Table B holds the same points as the rows below and some others, measured another way and shuffled. Each row below is followed by which row of B it is.
B:
177  81  53  -152  -36  255  25  52  191  2  -15  -42  65  156  12  119  95  94  -207  -120  -434  -171  -136  -24  340  102  272  -156  113  -109  127  -23  85  -283  -36  12  153  67  -33  0  -129  -139
-33  189  101  3  -187  -97  -64  121  54  -91  -202  -50  -86  266  10  161  -121  61  -24  -113  -262  28  -248  -74  -5  61  202  -360  112  -141  2  -13  33  -126  62  27  228  42  -69  -100  89  -210
-116  12  159  168  -120  -173  54  21  -92  172  231  77  -354  34  -103  -65  -158  197  269  134  297  218  -93  142  -218  96  8  -149  178  -172  -514  -71  -40  41  -153  -15  -10  103  172  -378  291  12
68  49  35  -91  12  315  165  21  240  61  -25  72  87  10  70  -27  -53  160  -117  -27  -412  -206  69  3  252  22  162  -382  120  -4  96  10  -3  -117  51  136  82  20  -29  78  -119  -60
93  -43  85  -83  -107  219  -62  93  182  43  44  14  57  283  -102  -46  179  221  -289  -167  -183  -283  -32  20  242  -104  95  -316  48  67  84  -108  63  -257  -20  104  95  -6  -8  102  -206  -89
-15  -42  106  39  -28  -22  79  -14  24  170  274  72  -237  -27  -70  -74  -49  189  125  77  159  125  2  156  -57  111  18  -36  119  -76  -322  -17  -26  -30  -159  -4  -47  95  128  -256  135  40
-85  250  105  -160  -108  -75  -7  121  226  -96  -99  7  -166  158  162  310  -69  -15  142  -107  -353  113  -207  24  -41  193  298  -216  147  -93  69  66  -116  -159  -12  23  155  112  -40  -139  198  -110
-49  78  33  108  8  -206  81  -80  -127  12  52  -58  -229  -132  -4  21  -340  16  193  118  98  443  -93  43  -164  230  51  109  92  -229  -256  102  54  96  -82  -119  51  83  21  -349  273  -54
-101  -35  -37  -145  239  168  64  -133  128  6  284  19  -152  -308  92  11  -166  36  191  142  137  407  188  208  -9  132  53  289  51  13  15  67  -71  -17  -231  -66  -128  38  110  -165  248  208
282  -131  -99  80  67  -5  4  -133  -184  -56  -89  -241  216  80  -166  -206  -156  25  -476  -149  -52  98  -49  -102  195  49  -54  290  -114  -125  59  11  369  -21  33  -156  156  -105  -164  7  -268  -239
-29  -11  59  -128  67  180  211  17  300  111  152  156  -4  -18  127  -63  -21  128  35  -41  -175  -117  155  160  8  42  83  -185  113  90  -52  -25  -133  -33  -19  141  -34  -1  42  38  -4  45
127  6  128  -139  -89  123  61  87  243  142  187  73  -102  168  -29  36  199  186  -117  -120  -238  -202  -54  92  183  115  161  -194  108  8  -50  5  -23  -235  -88  69  36  128  26  -75  -106  -62
-36  17  -74  -129  123  216  -80  -22  103  -196  -125  -124  216  132  71  39  -109  -32  -208  -151  -130  78  -6  15  109  -104  122  89  3  3  273  -163  94  -141  -17  -38  137  -186  -41  178  -17  -60
-43  221  49  -55  -121  47  -45  72  108  -123  -217  -57  -98  78  44  206  -188  74  7  -13  -409  105  -159  -104  141  99  243  -428  103  -113  186  133  17  -141  61  44  196  106  -105  -95  98  -140
30  27  80  -135  -54  269  54  90  293  57  29  86  33  158  24  -2  92  202  -145  -103  -326  -268  44  45  218  -44  146  -426  93  85  121  -31  -46  -198  18  167  65  27  -14  110  -131  -44
-30  -317  -126  57  76  107  -111  -110  7  -76  -9  -76  182  10  -206  -475  -137  249  -499  -132  254  25  403  11  47  -352  -382  -156  -305  422  344  92  174  85  110  137  -56  -219  -203  327  -330  33
142  -178  102  123  -46  -52  43  -47  -115  228  339  -8  -170  69  -234  -221  53  235  -101  10  302  54  -29  136  21  76  -77  137  53  -107  -417  -76  143  -57  -192  -70  -37  66  122  -262  -33  -37
-106  192  48  31  38  -135  156  -32  -21  -16  -28  -8  -172  -96  148  146  -366  -57  315  100  -81  378  -146  53  -183  259  192  44  201  -290  -251  17  -39  84  -54  -94  107  55  53  -311  361  -67
-17  -156  8  162  8  -218  -190  -74  -292  -27  173  -177  -101  183  -234  -154  -105  58  -96  -58  587  379  -126  109  -191  -52  -119  454  -38  -134  -303  -223  220  -29  -220  -218  39  -125  110  -213  142  -45
-93  75  -20  -93  189  59  138  -113  86  -3  169  9  -174  -306  147  90  -287  -26  279  158  -7  441  68  148  -58  240  132  217  118  -129  -70  97  -64  30  -163  -88  -46  72  74  -253  317  114
285  19  57  21  -66  193  111  15  12  100  -33  -72  117  178  -98  -25  17  139  -286  -87  -357  -229  -187  -79  347  108  200  -138  131  -246  -112  -90  218  -194  0  -35  199  36  -17  -64  -207  -240
-138  122  62  -42  -90  140  2  84  183  -52  -117  59  -60  79  51  47  -143  164  23  -9  -250  -24  21  -6  60  -65  123  -545  96  46  126  38  -71  -74  71  158  101  21  -39  37  67  -32
-14  135  205  -130  -148  67  11  152  236  130  211  112  -276  198  22  209  176  161  167  -37  -167  -79  -187  147  56  160  283  -242  237  -114  -210  -80  -135  -275  -182  46  49  189  160  -237  165  -9
-5  54  120  14  -189  46  -41  140  109  22  -79  25  -9  350  -71  -11  49  193  -156  -159  -167  -217  -132  -15  65  -92  106  -452  90  -10  -47  -129  27  -161  48  117  165  -15  -8  37  -76  -157
-24  -44  122  16  -183  73  -147  150  89  0  -16  -1  66  498  -134  -84  165  210  -256  -239  32  -289  -122  39  31  -240  40  -340  54  55  -65  -309  59  -213  -5  97  147  -129  44  140  -126  -136
-152  -64  -4  216  106  -177  149  -143  -194  75  125  6  -143  -174  -22  -224  -436  55  218  160  401  431  95  133  -325  47  -141  156  75  -138  -415  -63  43  264  -72  -74  -36  -87  101  -249  279  38
147  -30  50  -159  35  144  113  6  220  91  164  32  -12  44  27  0  101  105  -141  -109  -233  -98  25  96  177  144  127  18  58  14  13  29  12  -167  -83  19  15  68  -12  -38  -109  -46
-94  -50  -28  -28  194  46  7  -133  -35  -8  252  -46  -138  -190  9  -24  -196  14  159  111  296  451  67  190  -94  99  19  395  57  -93  -141  -59  20  -4  -245  -143  -69  -24  141  -213  270  132
-35  14  -9  -67  25  202  -157  36  60  -154  -103  -116  165  259  -24  35  -29  42  -212  -155  -53  -5  -93  5  123  -161  127  -30  35  -30  162  -251  115  -200  -44  -28  163  -170  18  139  -22  -85
87  -15  61  -197  -23  365  58  62  351  75  91  93  34  77  6  -20  159  231  -211  -96  -382  -293  118  51  324  -25  139  -408  49  158  223  54  -41  -237  -4  180  23  73  -38  131  -209  0
-6  7  68  0  -188  -241  -186  89  10  -91  -63  -94  -125  305  -133  5  4  112  -208  -209  29  100  -138  -20  -74  -13  -12  -146  -81  66  76  65  85  -115  10  5  123  27  -125  -66  -39  -165
23  66  98  6  -150  108  10  112  115  23  -92  20  11  268  -36  -2  -8  180  -141  -112  -247  -210  -109  -29  120  -57  137  -449  109  -50  -27  -92  37  -148  60  111  163  -2  -20  29  -80  -152
51  48  58  -29  -35  225  114  31  157  65  -27  47  28  48  9  -32  -78  173  -94  -9  -311  -145  14  -10  204  15  136  -383  124  -48  13  1  28  -101  42  110  99  33  -17  13  -76  -83
50  41  -6  -10  18  -125  2  -28  -21  -81  -61  -113  20  112  9  23  -157  -34  -112  -128  -55  196  -120  6  -55  112  75  167  12  -120  -21  -13  120  -25  -17  -97  135  -47  -77  -91  31  -155
-75  152  131  17  -230  15  -115  152  80  -50  -143  -6  -117  301  -65  124  -39  175  -33  -77  -214  -72  -200  -52  62  -45  178  -543  126  -74  4  -55  10  -182  30  98  192  53  -11  -63  61  -152
-189  -201  -106  -9  102  145  -66  -68  121  -122  -55  -3  161  -5  -41  -343  -204  179  -277  -101  172  55  402  62  -61  -352  -275  -249  -201  413  339  22  21  94  120  184  -51  -240  -143  344  -150  91
-79  -47  14  133  -122  -74  -200  34  -130  -124  -160  -134  36  286  -182  -134  -150  148  -249  -129  164  77  -65  -58  -41  -219  -87  -220  -62  22  46  -117  173  -40  46  10  154  -146  -71  61  -41  -142
-170  195  54  -197  -34  -20  37  81  314  -97  -61  74  -174  -4  196  212  -135  26  163  -54  -321  155  16  59  -77  134  181  -322  71  94  213  198  -191  -69  30  114  51  105  -88  -52  184  8
-105  -10  29  -1  97  -21  7  -59  -23  10  191  -17  -155  -52  4  0  -160  42  165  62  242  334  -8  165  -133  76  45  230  95  -111  -210  -110  -4  -12  -192  -100  -12  -18  135  -207  258  70
10  165  47  -128  -68  -98  23  42  160  -76  -75  -34  -153  22  89  189  -127  8  22  -73  -338  184  -108  -16  24  231  191  -145  45  -46  139  220  -26  -93  10  3  116  144  -128  -154  86  -115
-126  -102  -20  -15  -9  -114  -105  6  72  -111  -35  -38  30  185  -40  -166  -102  87  -192  -192  188  116  127  75  -186  -173  -153  -60  -132  234  139  -27  22  29  42  61  32  -160  -100  135  -42  -25
-66  66  91  -38  20  26  159  -27  124  127  222  106  -283  -182  62  43  -158  129  263  153  -42  223  41  151  -41  213  117  -106  171  -91  -206  110  -115  -3  -137  21  -55  162  100  -290  238  82
105  49  12  -185  89  118  112  -6  204  -10  53  -21  56  47  114  95  5  -17  -88  -129  -283  7  -43  73  115  177  202  138  78  -64  69  -11  17  -148  -60  -44  78  10  -18  -30  -21  -74
59  23  -100  -80  196  259  108  -91  76  -111  -123  -98  270  -21  111  -15  -223  -42  -176  -64  -244  59  35  -7  167  3  135  117  51  -105  162  -116  124  -46  24  -52  138  -165  -48  129  -49  -90
-93  -16  -24  -33  246  106  153  -153  13  44  249  13  -106  -273  106  -27  -270  -11  256  172  196  411  102  206  -96  154  69  367  135  -152  -220  -73  -27  60  -215  -123  -77  -26  174  -225  307  142
5  -46  65  9  -68  205  -10  69  111  35  -21  24  111  267  -77  -126  31  205  -217  -124  -90  -245  1  21  133  -179  47  -345  72  31  -12  -200  60  -137  27  114  110  -108  25  137  -134  -87
14  14  59  -94  25  81  142  3  201  91  138  82  -97  -41  62  -19  -52  118  32  -14  -157  16  72  113  30  122  84  -127  87  19  -53  75  -70  -50  -48  70  -14  73  11  -84  29  10
132  -146  -21  327  -49  -410  -19  -127  -448  27  -4  -226  -51  115  -273  -278  -317  45  -204  -47  412  365  -158  -43  -198  85  -199  351  -70  -251  -409  -45  354  167  -33  -226  133  -92  -61  -279  8  -242
96  -38  68  58  -78  169  39  47  27  78  -9  -7  102  242  -102  -119  10  198  -219  -92  -110  -229  -75  -4  169  -85  78  -264  108  -95  -135  -195  124  -129  8  50  134  -68  39  39  -139  -142
140  -147  41  -66  -16  51  -4  23  117  62  130  -19  89  247  -98  -156  153  139  -327  -229  3  -167  21  85  84  -48  -24  55  -39  96  -8  -107  102  -140  -47  21  40  -73  -29  82  -224  -98
1  119  19  86  -47  -256  89  -15  -84  -65  -160  -86  -45  76  43  29  -317  -44  14  -64  -98  250  -164  -45  -169  168  78  5  63  -201  -153  37  93  89  67  -79  175  -13  -95  -179  129  -206
-270  29  35  -1  89  -23  75  -61  80  26  188  103  -282  -247  78  -24  -302  105  347  183  220  413  170  194  -238  60  -18  -83  92  35  -141  76  -161  113  -123  40  -106  42  103  -208  363  188
-66  91  107  17  -42  -84  68  -1  23  88  168  39  -307  -69  4  86  -153  104  249  111  32  272  -87  110  -88  210  129  -63  165  -163  -265  63  -52  -31  -143  -38  11  149  98  -346  270  13
141  -103  -78  80  -13  -7  37  -104  -55  -27  -126  -116  61  -89  -150  -245  -255  168  -372  -36  -152  98  151  -126  178  13  -144  -216  -163  86  221  296  230  73  149  44  76  12  -265  33  -258  -142
66  -31  133  -18  -15  77  121  3  78  225  332  92  -227  -3  -59  -32  60  190  104  63  50  19  -39  173  52  163  108  -3  175  -129  -351  -64  -23  -119  -205  -15  -43  130  171  -274  93  34
29  -2  -14  138  82  -161  239  -172  -125  114  126  -12  -237  -373  -12  -128  -436  70  173  221  59  453  95  49  -101  300  -49  86  47  -176  -268  284  70  222  -38  -82  -35  140  -35  -373  191  -3
-8  99  -39  -158  122  315  0  -6  175  -151  -123  -74  173  53  126  127  -113  -18  -111  -74  -316  29  -31  -1  212  -15  232  -37  92  -70  261  -111  53  -174  -17  -9  146  -91  -15  117  16  -44
234  -131  -17  34  106  40  266  -99  17  149  93  -8  164  12  -13  -245  -94  63  -251  -106  -96  -99  63  51  66  116  -27  184  28  -88  -203  -53  157  51  27  -34  51  -75  -45  -6  -211  -148
-289  -194  -25  81  164  -10  37  -135  -12  49  283  91  -168  -232  -32  -310  -293  170  179  154  565  395  362  247  -306  -149  -269  60  -45  202  -158  -21  -88  210  -128  58  -201  -118  111  -62  233  253
33  1  6  -161  96  140  160  -19  257  31  70  62  53  -14  128  -18  -40  54  -68  -99  -232  -40  108  102  51  94  97  -29  52  67  68  25  -57  -54  -6  62  15  -14  -36  46  -45  -13
-14  190  26  -110  -6  -72  78  39  142  -100  -144  -44  -32  75  161  188  -179  -71  41  -105  -338  147  -141  -8  -37  195  230  -56  100  -127  69  59  -20  -61  35  -26  167  27  -92  -91  120  -147
-44  35  55  -231  -113  -23  -262  111  230  -151  31  -64  -141  253  -42  165  175  94  -181  -231  -105  82  -65  52  67  -5  106  -101  -86  195  346  99  -21  -292  -91  35  63  74  -102  14  -20  -29
-8  46  -56  -99  123  185  1  -20  102  -146  -130  -94  217  128  96  40  -133  -40  -162  -140  -178  41  -32  9  89  -54  148  76  48  -63  167  -177  91  -108  3  -36  159  -178  -27  141  -9  -90
-41  -13  129  127  -68  -104  80  -23  -77  190  270  66  -336  -60  -106  -72  -137  198  226  158  234  231  -52  145  -116  153  16  -66  156  -168  -455  -1  -12  21  -177  -35  -36  137  159  -385  241  30
151  -75  11  -62  -192  -28  -272  34  42  -86  -41  -153  -120  150  -279  -57  88  252  -462  -163  -150  40  0  -116  294  -21  -61  -312  -210  198  411  339  200  -235  25  52  82  151  -259  -7  -285  -126
-18  -147  -1  118  36  -125  46  -159  -117  130  296  -3  -346  -347  -185  -244  -262  224  71  212  324  457  222  109  -65  143  -210  24  -76  53  -150  327  61  139  -129  -27  -159  164  -24  -329  109  118
20  -4  -68  -62  270  101  206  -177  25  16  163  -33  -9  -294  134  -17  -291  -61  130  115  10  364  94  140  -16  224  89  408  93  -171  -117  7  35  70  -141  -142  -25  -22  65  -181  188  59
30  -40  76  -39  -128  195  -136  97  120  -9  -9  -18  46  314  -139  -59  126  232  -284  -152  -96  -220  -43  5  203  -178  68  -354  25  74  101  -138  83  -239  -14  100  112  -40  -2  115  -160  -86
-77  -53  40  -165  -7  52  -156  73  197  -84  100  -15  7  278  -6  21  145  78  -154  -229  76  -7  -3  140  -28  -116  52  40  -24  163  134  -157  -21  -208  -111  27  30  -93  18  105  -13  7
5  -100  -93  -62  62  153  55  -83  168  -49  -57  1  47  -186  -30  -223  -213  190  -273  -21  -194  64  342  -28  158  -57  -142  -336  -168  290  399  329  48  53  141  167  -28  2  -238  166  -215  18
31  -256  -12  253  -19  -275  -51  -142  -291  92  203  -100  -179  -64  -305  -385  -229  206  -164  43  544  363  131  67  -168  -20  -337  172  -153  38  -261  104  214  166  -79  -84  -63  -20  -39  -219  -20  -17
-73  -93  151  171  -145  -162  -17  27  -102  192  286  64  -319  114  -203  -168  -32  268  115  67  408  135  -43  152  -181  3  -89  -130  100  -59  -476  -97  6  0  -167  12  -44  66  161  -299  159  20
Rows of B count from 0, top down.

-247  233  170  67  -18  5  -226  -52  161  -271  -101  232  160  -86  -55  -294  -30  -39  -61  38  -234  -70  89  -34  -234  -34  152  296  -87  164  9  16  135  -203  -301  -27 -> 65
196  -169  35  9  -9  184  45  171  -113  -23  3  -65  94  143  283  -49  142  107  38  102  -23  -55  131  -174  21  83  85  -209  -41  -139  67  -51  46  -57  191  -173 -> 4
300  -313  -419  -12  32  27  106  183  -147  -193  17  -198  264  47  86  202  23  -229  -179  -78  215  74  -14  5  -161  117  183  -291  -27  -211  162  -29  122  14  -18  -187 -> 24
208  -241  -71  -112  101  42  0  184  -268  57  102  -201  169  127  283  196  60  80  8  212  29  115  118  -104  75  -15  85  -235  -57  -161  -60  -87  142  -86  201  -159 -> 68
8  -119  -316  -64  28  -158  -48  21  -10  -181  -7  -118  335  -131  -81  97  -83  -81  -187  -137  -6  143  -10  127  -142  -28  162  -32  -61  -34  145  19  191  -36  -259  -97 -> 36
90  33  287  20  20  247  -23  115  -60  -106  -38  169  -34  242  258  -217  173  39  146  185  -105  -184  140  -278  -26  26  83  -37  -77  -77  -123  -26  22  -130  219  -78 -> 29
132  39  -105  -112  -21  0  154  40  -47  -194  -56  114  14  166  -2  -71  81  -112  -11  -13  -60  -84  -13  -101  -62  -118  85  -60  -117  -150  -242  90  156  -72  83  89 -> 10
79  149  83  209  -77  72  -33  191  88  17  61  9  -151  98  152  22  -22  -37  20  264  -30  -210  152  -72  -63  40  -99  51  167  133  102  -303  -101  -53  -11  -2 -> 0
60  109  58  -148  43  -135  68  62  -91  141  102  -1  -105  168  76  118  -11  152  137  172  -159  -33  75  -36  186  -263  -113  -1  14  -25  -276  -106  62  -24  145  146 -> 44
-139  385  2  31  -91  -227  -27  33  149  -43  16  106  -176  0  -130  60  -130  -77  -80  286  -167  -71  75  85  -62  -216  -119  314  74  214  -246  -196  110  -191  -180  284 -> 19
191  42  -467  110  -121  -76  120  100  70  -229  -1  -47  98  -73  -65  73  -103  -293  -273  -23  9  -111  -16  61  -275  -4  75  -61  39  -1  68  -92  126  4  -218  -22 -> 48
-121  203  -205  -22  -212  -310  158  21  267  -63  -81  -34  -116  -50  -321  129  -78  46  -138  -48  -23  58  -23  261  38  -122  -160  212  88  115  31  -116  98  -96  -241  360 -> 17
77  131  4  -131  72  -159  46  18  -74  158  141  19  -51  105  80  70  -74  171  165  64  -254  -102  53  -29  165  -324  -108  -28  32  -8  -237  -85  25  81  76  82 -> 43
-25  -280  114  -15  98  83  -135  120  -25  -58  -24  -123  276  57  103  23  95  154  84  -136  114  126  80  6  48  163  116  -95  3  -78  381  -42  -27  -28  -45  -209 -> 30
23  -15  -120  53  -148  -6  92  110  129  -170  -108  -30  35  26  -68  -11  53  -22  -117  -35  58  5  38  50  -73  89  26  17  8  -12  162  -61  77  -108  -97  62 -> 63
142  -92  53  152  -110  157  91  286  50  -81  -63  -88  -142  224  114  119  148  -88  -18  201  273  -49  117  -46  -21  245  -53  -60  120  -38  206  -248  -67  -144  123  40 -> 22
-250  269  286  -95  107  16  -228  -154  61  -291  -99  390  196  7  -34  -422  18  -13  80  -45  -369  -114  47  -148  -180  -191  230  282  -216  64  -241  197  182  -170  -190  -26 -> 69
-107  90  7  66  -151  -109  52  136  195  -88  -90  -48  -108  57  -154  123  26  -2  -82  106  123  67  58  150  2  76  -106  179  96  106  141  -195  39  -189  -129  230 -> 6
199  -110  -255  -41  22  12  91  96  -76  -191  -5  -17  153  76  36  40  22  -181  -79  -78  44  -39  -16  -46  -141  -17  136  -151  -51  -146  -14  21  110  8  -16  -74 -> 45
1  -212  230  -444  419  48  -144  -139  -348  -179  10  223  440  231  131  -201  134  74  316  -279  -197  90  -49  -228  61  -270  355  -142  -350  -335  -354  407  200  20  167  -221 -> 35
86  44  -10  -86  184  -133  -76  88  -156  98  177  -40  37  117  108  212  -113  -43  117  157  -75  -28  60  -15  43  -223  -27  -24  64  0  -163  -156  18  35  27  -25 -> 12
71  56  -227  87  -145  -31  76  107  89  -198  -61  -26  38  -20  -36  13  -15  -145  -211  91  7  -40  45  26  -181  35  52  30  6  21  37  -94  145  -136  -133  45 -> 5
-63  48  28  143  -59  13  -191  184  -2  -68  24  -115  94  -72  164  96  -37  -45  -209  450  -20  87  210  -16  -159  103  67  135  18  160  73  -259  169  -317  -130  -80 -> 61
101  115  -234  -51  40  -224  31  63  -57  44  142  -67  3  10  -8  217  -163  -86  -55  138  -111  -33  34  66  -24  -237  -54  9  69  38  -172  -155  97  12  -83  77 -> 62
73  -24  -199  60  -75  -15  73  99  102  -249  -78  13  75  43  -93  10  17  -201  -121  -105  111  -48  -22  46  -177  80  75  -7  24  -38  143  -46  53  -41  -152  17 -> 31
-5  -262  101  -138  166  81  -149  -20  -100  -59  6  -15  430  -1  153  -166  70  272  154  -301  -153  63  52  -80  59  -15  215  -162  -134  -146  234  153  50  79  -37  -320 -> 70
27  90  45  11  -2  31  13  70  47  -166  -46  133  -16  133  -5  -80  46  -103  36  15  -17  -110  30  -64  -90  -31  47  58  -8  -19  -54  -31  33  -67  -25  49 -> 46
66  -22  94  52  168  7  -185  52  -34  165  192  -25  177  2  208  -27  -114  202  227  -129  -218  -177  107  -46  65  -123  -19  -109  140  51  256  -149  -181  252  -87  -272 -> 9
135  25  -252  24  71  -159  -34  144  -97  -12  155  -125  70  9  55  282  -160  -212  -108  203  22  -7  58  52  -119  -111  7  -30  97  41  -64  -219  76  -13  -108  -28 -> 28
134  88  -145  227  -154  103  26  196  88  -186  -25  -3  -40  26  93  -8  -2  -224  -192  231  37  -164  115  -61  -256  136  39  13  70  65  106  -214  44  -140  -91  -34 -> 11
-39  261  150  -52  6  -100  -66  62  -64  69  85  72  -115  86  131  26  -45  68  29  432  -253  -50  153  -94  35  -239  -54  160  -25  106  -377  -159  157  -217  66  133 -> 8
